Below are the code and all the weights of a small trained network. Each question names an input and a target symbol and asks about switching units off, where a switched-off unit gives its printed mean instead of its output.

import numpy as np


def w(rows, s, z=0):
    codes = np.array(rows[::2]) - 128.0
    scale = np.full(codes.shape[1], s)
    scale[-1] = z or s
    return codes * scale


def norm(h):
    return h / np.sqrt((h * h).mean(-1, keepdims=True) + 1e-5)


def f(y):
    return y / 2 * (1 + np.tanh(0.7978845608 * (y + 0.044715 * y**3)))


def softmax(a):
    e = np.exp(a - a.max(-1, keepdims=True))
    return e / e.sum(-1, keepdims=True)


def log_softmax(a):
    a = a - a.max(-1, keepdims=True)
    return a - np.log(np.exp(a).sum(-1, keepdims=True))


def net(x, mask):
    ids = ['ΔΠΣΨαζθμξτφω'.index(c) for c in x.split()]
    T = len(ids)
    res = E[ids] + P[:T]
    u = 0
    for l in range(3):
        q, k, v = (norm(res) @ M[l].T for M in (Q, K, V))
        z = softmax(np.where(np.tri(T) > 0, q @ k.T / 3**0.5, -1e9)) @ v
        res = res + np.where(mask[u], z, O[l][:, -1]) @ O[l][:, :-1]
        u += 1
        y = f(norm(res) @ A[l][:, :-1].T + A[l][:, -1])
        res = res + np.where(mask[u : u + 4], y, B[l][:, -1]) @ B[l][:, :-1]
        u += 4
    return log_softmax(norm(res)[-1] @ U[:, :-1].T + U[:, -1])


Q, K, V, O, A, B = {}, {}, {}, {}, {}, {}
E = w([
[60,201,13,4,176],'Δ',
[136,157,93,123,86],'Π',
[115,124,155,115,104],'Σ',
[117,104,110,143,129],'Ψ',
[137,167,91,131,85],'α',
[59,161,198,136,184],'ζ',
[109,135,150,114,98],'θ',
[140,130,116,82,98],'μ',
[46,119,59,191,241],'ξ',
[87,166,212,6,27],'τ',
[98,173,50,151,85],'φ',
[34,130,83,105,24],'ω',
],0.023)
P = w([
[40,2,62,221,82],'0',
[143,230,96,93,187],'1',
[147,217,110,85,184],'2',
[140,206,111,84,176],'3',
[135,196,114,88,175],'4',
[138,193,120,87,170],'5',
[136,191,120,90,168],'6',
[138,195,117,92,167],'7',
[132,187,115,98,162],'8',
[134,181,117,95,161],'9',
[127,184,109,98,160],'10',
[135,187,113,102,155],'11',
[128,183,105,103,157],'12',
[127,179,107,106,151],'13',
],0.0066)
Q[0] = w([
[64,146,223,91,180],'L0H1',
[2,150,125,57,62],'L0H1',
[179,190,171,177,200],'L0H1',
],0.0085)
K[0] = w([
[42,120,179,2,97],'L0H1',
[158,122,163,85,4],'L0H1',
[139,245,108,209,109],'L0H1',
],0.0083)
V[0] = w([
[109,179,115,162,103],'L0H1',
[84,147,100,1,172],'L0H1',
[119,153,124,146,178],'L0H1',
],0.0058)
O[0] = w([
[125,24,98,58,159,170],'L0H1',
[160,166,100,101,152,252],'L0H1',
[65,2,122,65,128,107],'L0H1',
],0.0071,0.0041)
A[0] = w([
[232,206,129,180,112,186],'L0N1',
[55,254,159,98,171,57],'L0N2',
[124,78,47,173,204,3],'L0N3',
[27,244,97,173,63,182],'L0N4',
],0.0067,0.00056)
B[0] = w([
[14,78,36,117,171,141],'L0N1',
[109,117,175,144,52,219],'L0N2',
[207,19,254,81,229,203],'L0N3',
[206,112,225,7,149,253],'L0N4',
],0.0065,0.0053)
Q[1] = w([
[136,136,141,95,166],'L1H1',
[156,230,123,105,163],'L1H1',
[33,115,251,141,147],'L1H1',
],0.014)
K[1] = w([
[130,87,171,94,200],'L1H1',
[51,103,196,99,43],'L1H1',
[255,243,210,58,160],'L1H1',
],0.0094)
V[1] = w([
[3,65,205,166,105],'L1H1',
[15,71,18,5,194],'L1H1',
[81,70,62,131,114],'L1H1',
],0.0059)
O[1] = w([
[163,205,168,143,122,178],'L1H1',
[83,207,103,185,192,253],'L1H1',
[245,113,92,53,58,132],'L1H1',
],0.011,0.0037)
A[1] = w([
[64,1,65,110,202,108],'L1N1',
[230,105,81,79,151,213],'L1N2',
[62,166,59,240,132,10],'L1N3',
[204,69,246,214,112,78],'L1N4',
],0.0089,0.0012)
B[1] = w([
[205,193,55,205,102,254],'L1N1',
[140,130,210,175,197,209],'L1N2',
[132,183,196,4,254,115],'L1N3',
[129,135,38,180,231,153],'L1N4',
],0.0072,0.0043)
Q[2] = w([
[13,129,96,105,149],'L2H1',
[252,221,35,71,66],'L2H1',
[131,154,121,57,41],'L2H1',
],0.012)
K[2] = w([
[57,167,76,16,145],'L2H1',
[220,183,35,201,1],'L2H1',
[110,114,114,36,25],'L2H1',
],0.0094)
V[2] = w([
[52,1,109,170,214],'L2H1',
[170,163,125,166,86],'L2H1',
[183,205,113,230,32],'L2H1',
],0.0062)
O[2] = w([
[163,197,100,93,44,1],'L2H1',
[77,47,139,2,154,155],'L2H1',
[125,151,118,232,44,175],'L2H1',
],0.01,0.0047)
A[2] = w([
[237,110,108,230,147,3],'L2N1',
[72,126,74,119,2,101],'L2N2',
[16,107,180,112,87,23],'L2N3',
[131,167,99,60,163,195],'L2N4',
],0.0092,0.0045)
B[2] = w([
[192,225,155,104,57,242],'L2N1',
[16,164,11,127,161,179],'L2N2',
[217,131,85,241,94,233],'L2N3',
[149,80,119,149,64,255],'L2N4',
],0.011,0.0046)
U = w([
[124,171,99,10,144,98],'Δ',
[164,76,111,84,85,150],'Π',
[94,178,181,65,41,134],'Σ',
[176,104,186,67,185,179],'Ψ',
[162,81,111,84,85,141],'α',
[66,208,184,146,160,1],'ζ',
[130,96,152,237,99,48],'θ',
[58,150,65,151,80,221],'μ',
[122,171,96,156,212,5],'ξ',
[97,59,129,121,165,214],'τ',
[183,74,79,117,137,81],'φ',
[214,227,110,115,96,50],'ω',
],0.013,0.003)

Each question gives the input, a string of symbols that net reads in full, and the target symbol t.
The units are the heads (3 rows each of Q, K, V and O) and the neurons (one row each of A and B). Each row of codes is followed by its name. A weight is (code - 128) times the scale printed after its matrix; where a second scale follows, it is the last column's (O, A, B and U).
mask holds one flag per unit, layer by layer, with each layer's heads first. A switched-off unit (its flag False) gives its mean, the last column of its rows in O or B, instead of its output. The means were averaged over made-up inputs and are rounded, as every weight is.
A unit's drop is (log p(t) with every unit on - log p(t) with that unit switched off) / (log p(t) with every unit on - log p(t) with every unit switched off).
The circuit of an input: a set's keep is (log p(t) with only the set's units on - log p(t) with every unit switched off) / (log p(t) with every unit on - log p(t) with every unit switched off). Starting from the 12 units with the biggest drops (on a tie, the unit counted first), units are removed one at a time, each time the one whose removal leaves the highest keep (on an exact tie, the one counted first), for as long as the keep stays at least 0.8.
units of the circuit, in order: the units of the circuit, biggest drop first
unit that matters most: the unit with the biggest drop
top k neurons: the k neurons with the biggest drops, biggest first
top k neurons in layer l: the k neurons of layer l with the biggest drops, biggest first
input Ψ ω θ α, target Ψ: unit that matters most	L0N4
input Δ Ψ Σ τ α, target Δ: units of the circuit, in order	L1N1; L2N3; L0N1
input ξ α φ, target ξ: units of the circuit, in order	L2H1; L2N1; L0N4
input μ Ψ τ ω Σ ω Ψ Ψ Ψ Σ, target θ: units of the circuit, in order	L0N3; L2N1
input μ ξ φ, target μ: top 2 neurons	L0N2; L0N4
input ξ θ Ψ ω θ Ψ φ, target ξ: top 3 neurons	L2N1; L2N3; L0N2
input Σ μ α τ τ Σ φ Ψ φ, target Σ: top 2 neurons	L0N4; L0N3
input Π Ψ μ, target Π: units of the circuit, in order	L1N1; L2N4; L2N1
input ζ α Ψ α, target ζ: units of the circuit, in order	L2H1; L2N3; L1N1
input Ψ Σ φ, target Ψ: top 3 neurons in layer 1	L1N1; L1N2; L1N4
input φ Ψ τ θ Ψ ω τ τ Ψ ξ τ φ, target φ: top 2 neurons in layer 1	L1N1; L1N3
input ξ τ ξ Σ τ Δ Π Ψ τ τ Ψ ω Π, target ξ: top 3 neurons	L2N1; L1N1; L2N3
input Ψ φ μ ζ τ Ψ α θ ξ τ μ, target Ψ: top 4 neurons	L1N1; L1N2; L2N3; L0N1
input Δ Π Δ Σ Ψ Ψ μ ω μ α ω τ ω φ, target Δ: top 3 neurons	L2N3; L1N1; L1N3
input Σ ζ Ψ θ φ Ψ α Σ μ μ τ τ τ α, target Σ: top 2 neurons in layer 1	L1N4; L1N2
input φ ω φ α Δ Ψ ω Π Ψ τ Π, target φ: unit that matters most	L0N2
input Σ ξ Ψ τ ω τ Π Σ ω Ψ Π, target Σ: top 3 neurons in layer 1	L1N4; L1N2; L1N1
input μ Σ Ψ Ψ α ω τ ξ Ψ Ψ Ψ Π, target μ: top 3 neurons	L0N2; L0N3; L2N2
input μ Δ μ Ψ Δ ω μ, target μ: top 3 neurons	L0N3; L0N2; L0N4
input Π Π Σ Π Π, target Π: top 3 neurons	L1N1; L1N2; L0N4
input Δ Ψ μ, target Δ: top 3 neurons	L1N3; L2N3; L1N1
input Δ Ψ Ψ ξ α ω ξ τ τ ξ α, target Δ: top 3 neurons in layer 0	L0N1; L0N3; L0N4
input Π φ τ ω α, target Π: top 3 neurons	L0N4; L1N1; L1N2
input θ Ψ τ Δ θ Ψ θ Δ Π ξ Ψ φ, target θ: unit that matters most	L2H1
input Σ Δ μ ω θ α ξ μ Ψ φ Π μ, target Σ: top 3 neurons in layer 2	L2N3; L2N4; L2N1
input Ψ μ τ ξ ω μ, target Ψ: top 2 neurons in layer 0	L0N3; L0N1
input θ τ ω Σ φ ξ ξ ω τ μ ξ Ψ μ Π, target θ: top 3 neurons in layer 1	L1N4; L1N1; L1N2
